Below are the code and all the weights of a small trained network. Each question names an input and a target symbol and asks about switching units off, where a switched-off unit gives its printed mean instead of its output.

import numpy as np


def w(rows, s, z=0):
    codes = np.array(rows[::2]) - 128.0
    scale = np.full(codes.shape[1], s)
    scale[-1] = z or s
    return codes * scale


def norm(h):
    return h / np.sqrt((h * h).mean(-1, keepdims=True) + 1e-5)


def f(y):
    return np.maximum(y, 0)


def softmax(a):
    e = np.exp(a - a.max(-1, keepdims=True))
    return e / e.sum(-1, keepdims=True)


def log_softmax(a):
    a = a - a.max(-1, keepdims=True)
    return a - np.log(np.exp(a).sum(-1, keepdims=True))


def net(x, mask):
    ids = ['ΓΔΘΞΠΦΨΩαεζηλμτ'.index(c) for c in x.split()]
    T = len(ids)
    res = E[ids] + P[:T]
    u = 0
    for l in range(2):
        q, k, v = (norm(res) @ M[l].T for M in (Q, K, V))
        z = softmax(np.where(np.tri(T) > 0, q @ k.T / 3**0.5, -1e9)) @ v
        res = res + np.where(mask[u], z, O[l][:, -1]) @ O[l][:, :-1]
        u += 1
        y = f(norm(res) @ A[l][:, :-1].T + A[l][:, -1])
        res = res + np.where(mask[u : u + 4], y, B[l][:, -1]) @ B[l][:, :-1]
        u += 4
    return log_softmax(norm(res)[-1] @ U[:, :-1].T + U[:, -1])


Q, K, V, O, A, B = {}, {}, {}, {}, {}, {}
E = w([
[143,157,114,124,124,179,143,96,119],'Γ',
[148,154,77,140,176,80,120,97,138],'Δ',
[131,153,100,112,129,142,134,88,144],'Θ',
[165,157,57,112,132,111,167,136,137],'Ξ',
[79,143,133,155,174,155,105,154,119],'Π',
[87,57,156,201,164,108,158,153,177],'Φ',
[198,143,67,111,129,125,98,123,130],'Ψ',
[116,86,73,92,151,135,190,75,141],'Ω',
[79,3,159,120,172,114,83,208,94],'α',
[168,190,114,161,140,168,130,52,81],'ε',
[122,146,173,172,126,84,133,132,76],'ζ',
[144,116,198,146,157,81,92,156,159],'η',
[110,90,113,165,89,140,62,145,189],'λ',
[82,115,117,181,50,110,106,117,116],'μ',
[93,88,150,85,120,97,76,114,118],'τ',
],0.022)
P = w([
[116,112,116,146,157,117,74,183,115],'0',
[137,153,103,142,153,119,96,102,126],'1',
[177,84,118,134,118,196,137,183,81],'2',
[159,149,132,141,129,125,142,77,136],'3',
[184,88,146,144,114,247,159,143,89],'4',
[161,149,130,139,137,121,145,80,135],'5',
],0.016)
Q[0] = w([
[93,212,100,126,104,19,92,198,158],'L0H1',
[84,92,87,123,147,84,118,89,90],'L0H1',
[166,11,143,113,90,176,74,183,43],'L0H1',
],0.013)
K[0] = w([
[68,209,2,128,215,123,69,193,130],'L0H1',
[96,111,134,78,209,89,137,117,90],'L0H1',
[139,19,185,106,17,68,6,116,111],'L0H1',
],0.0093)
V[0] = w([
[34,121,32,213,3,111,145,82,36],'L0H1',
[107,163,203,45,125,97,133,136,79],'L0H1',
[161,145,189,196,161,173,216,155,164],'L0H1',
],0.0062)
O[0] = w([
[61,54,78,132,69,2,132,4,17,149],'L0H1',
[234,108,117,166,162,198,111,75,49,21],'L0H1',
[37,147,62,115,161,111,29,192,101,5],'L0H1',
],0.0087,0.0029)
A[0] = w([
[196,65,202,121,160,149,113,176,92,251],'L0N1',
[143,64,243,170,118,123,22,215,66,155],'L0N2',
[202,97,46,52,201,185,101,79,2,2],'L0N3',
[170,199,152,109,88,88,84,55,114,237],'L0N4',
],0.0081,0.00042)
B[0] = w([
[208,2,111,135,84,115,123,74,191,238],'L0N1',
[240,225,176,118,75,74,245,96,121,244],'L0N2',
[174,179,172,236,139,181,116,110,92,253],'L0N3',
[133,202,177,62,190,217,95,226,135,221],'L0N4',
],0.0078,0.0062)
Q[1] = w([
[91,178,187,2,252,94,47,59,209],'L1H1',
[170,75,62,138,159,114,125,175,84],'L1H1',
[77,139,109,35,117,104,107,150,110],'L1H1',
],0.009)
K[1] = w([
[161,211,126,81,254,123,143,182,98],'L1H1',
[136,38,75,112,122,104,138,149,165],'L1H1',
[72,162,69,141,191,87,94,189,140],'L1H1',
],0.0093)
V[1] = w([
[100,102,127,98,255,144,216,172,95],'L1H1',
[123,74,152,82,197,113,93,133,91],'L1H1',
[147,123,105,140,139,145,188,98,136],'L1H1',
],0.0096)
O[1] = w([
[160,150,114,108,135,90,46,116,69,51],'L1H1',
[103,79,144,157,121,81,21,146,148,3],'L1H1',
[108,113,128,252,118,67,81,146,94,202],'L1H1',
],0.011,0.0042)
A[1] = w([
[208,95,132,148,47,61,163,147,205,121],'L1N1',
[165,112,186,143,185,178,154,89,119,255],'L1N2',
[118,198,166,115,188,128,99,228,75,95],'L1N3',
[93,91,98,165,101,146,1,204,17,91],'L1N4',
],0.0086,0.0055)
B[1] = w([
[71,196,91,124,149,240,60,70,96,204],'L1N1',
[92,98,114,102,33,10,68,179,125,251],'L1N2',
[142,17,163,137,153,184,180,96,125,182],'L1N3',
[22,142,102,166,143,167,206,215,194,141],'L1N4',
],0.011,0.012)
U = w([
[114,95,121,15,120,140,116,124,133,183],'Γ',
[171,116,129,143,201,88,99,106,146,254],'Δ',
[108,238,140,135,78,74,83,154,168,39],'Θ',
[159,178,54,129,149,133,160,119,101,170],'Ξ',
[142,114,193,117,116,66,177,217,92,144],'Π',
[104,50,156,142,177,186,137,142,130,235],'Φ',
[93,139,62,146,106,193,57,105,162,94],'Ψ',
[82,128,117,188,141,75,112,181,183,236],'Ω',
[116,51,139,112,80,91,16,178,135,118],'α',
[90,144,154,123,111,186,92,191,40,97],'ε',
[125,199,150,195,147,104,115,95,38,116],'ζ',
[207,137,140,130,126,146,107,239,196,62],'η',
[119,147,161,126,81,152,223,126,200,35],'λ',
[70,88,89,110,117,88,147,36,73,162],'μ',
[205,80,150,197,119,179,155,4,160,63],'τ',
],0.011,0.0035)

Each question gives the input, a string of symbols that net reads in full, and the target symbol t.
The units are the heads (3 rows each of Q, K, V and O) and the neurons (one row each of A and B). Each row of codes is followed by its name. A weight is (code - 128) times the scale printed after its matrix; where a second scale follows, it is the last column's (O, A, B and U).
mask holds one flag per unit, layer by layer, with each layer's heads first. A switched-off unit (its flag False) gives its mean, the last column of its rows in O or B, instead of its output. The means were averaged over made-up inputs and are rounded, as every weight is.
A unit's drop is (log p(t) with every unit on - log p(t) with that unit switched off) / (log p(t) with every unit on - log p(t) with every unit switched off).
The circuit of an input: a set's keep is (log p(t) with only the set's units on - log p(t) with every unit switched off) / (log p(t) with every unit on - log p(t) with every unit switched off). Starting from all 10 units, units are removed one at a time, each time the one whose removal leaves the highest keep (on an exact tie, the one counted first), for as long as the keep stays at least 0.8.
circuit, biggest first: the units of the circuit, biggest drop first
unit that matters most: the unit with the biggest drop
top k neurons: the k neurons with the biggest drops, biggest first
k most important neurons of layer l: the k neurons of layer l with the biggest drops, biggest first
input η Φ η ζ τ λ, target Ψ: unit that matters most -> L1N1
input Ξ τ λ Γ Φ, target λ: circuit, biggest first -> [L1H1, L1N3]
input Γ Ω Γ, target Ω: top 2 neurons -> [L1N4, L0N2]
input α Ω τ τ, target α: circuit, biggest first -> [L1N2, L0N4, L0N2]
input Φ Ω τ Ψ, target η: circuit, biggest first -> [L0N4, L1N1, L0N2]
input Φ Γ Θ α Ω, target α: circuit, biggest first -> [L1N2, L1H1]
input Ξ Γ τ τ η, target τ: top 4 neurons -> [L0N1, L1N1, L0N2, L0N4]
input Ω Θ Ξ, target Ω: 2 most important neurons of layer 0 -> [L0N2, L0N1]
input τ λ Ω Δ, target Δ: top 2 neurons -> [L0N4, L0N2]
input λ Θ τ Δ Φ, target τ: top 4 neurons -> [L0N1, L1N1, L0N4, L0N2]
input Π λ Δ Ω Ψ λ, target Ψ: 2 most important neurons of layer 1 -> [L1N2, L1N1]
input Δ μ ε Π τ, target τ: circuit, biggest first -> [L0N1, L0H1]
input Θ Γ ε λ Θ Γ, target ε: top 3 neurons -> [L0N4, L0N1, L0N2]
input Γ μ η Φ, target Ω: 3 most important neurons of layer 0 -> [L0N4, L0N2, L0N1]
input Φ Γ Ω, target Ω: circuit, biggest first -> [L1N4, L1H1, L0H1]
input τ Π μ, target τ: circuit, biggest first -> [L0H1]
input Ω Ξ Θ, target Ω: circuit, biggest first -> [L1N4, L0H1, L1H1]
input Ω Δ Γ ζ, target Π: top 4 neurons -> [L0N4, L1N1, L0N1, L1N3]
input Ω η τ τ λ Ψ, target η: top 3 neurons -> [L0N4, L0N1, L0N2]
input τ η Θ η Ξ, target η: circuit, biggest first -> [L0H1]
input Γ Π Γ Ξ ζ, target ζ: circuit, biggest first -> [L0N2, L0H1]
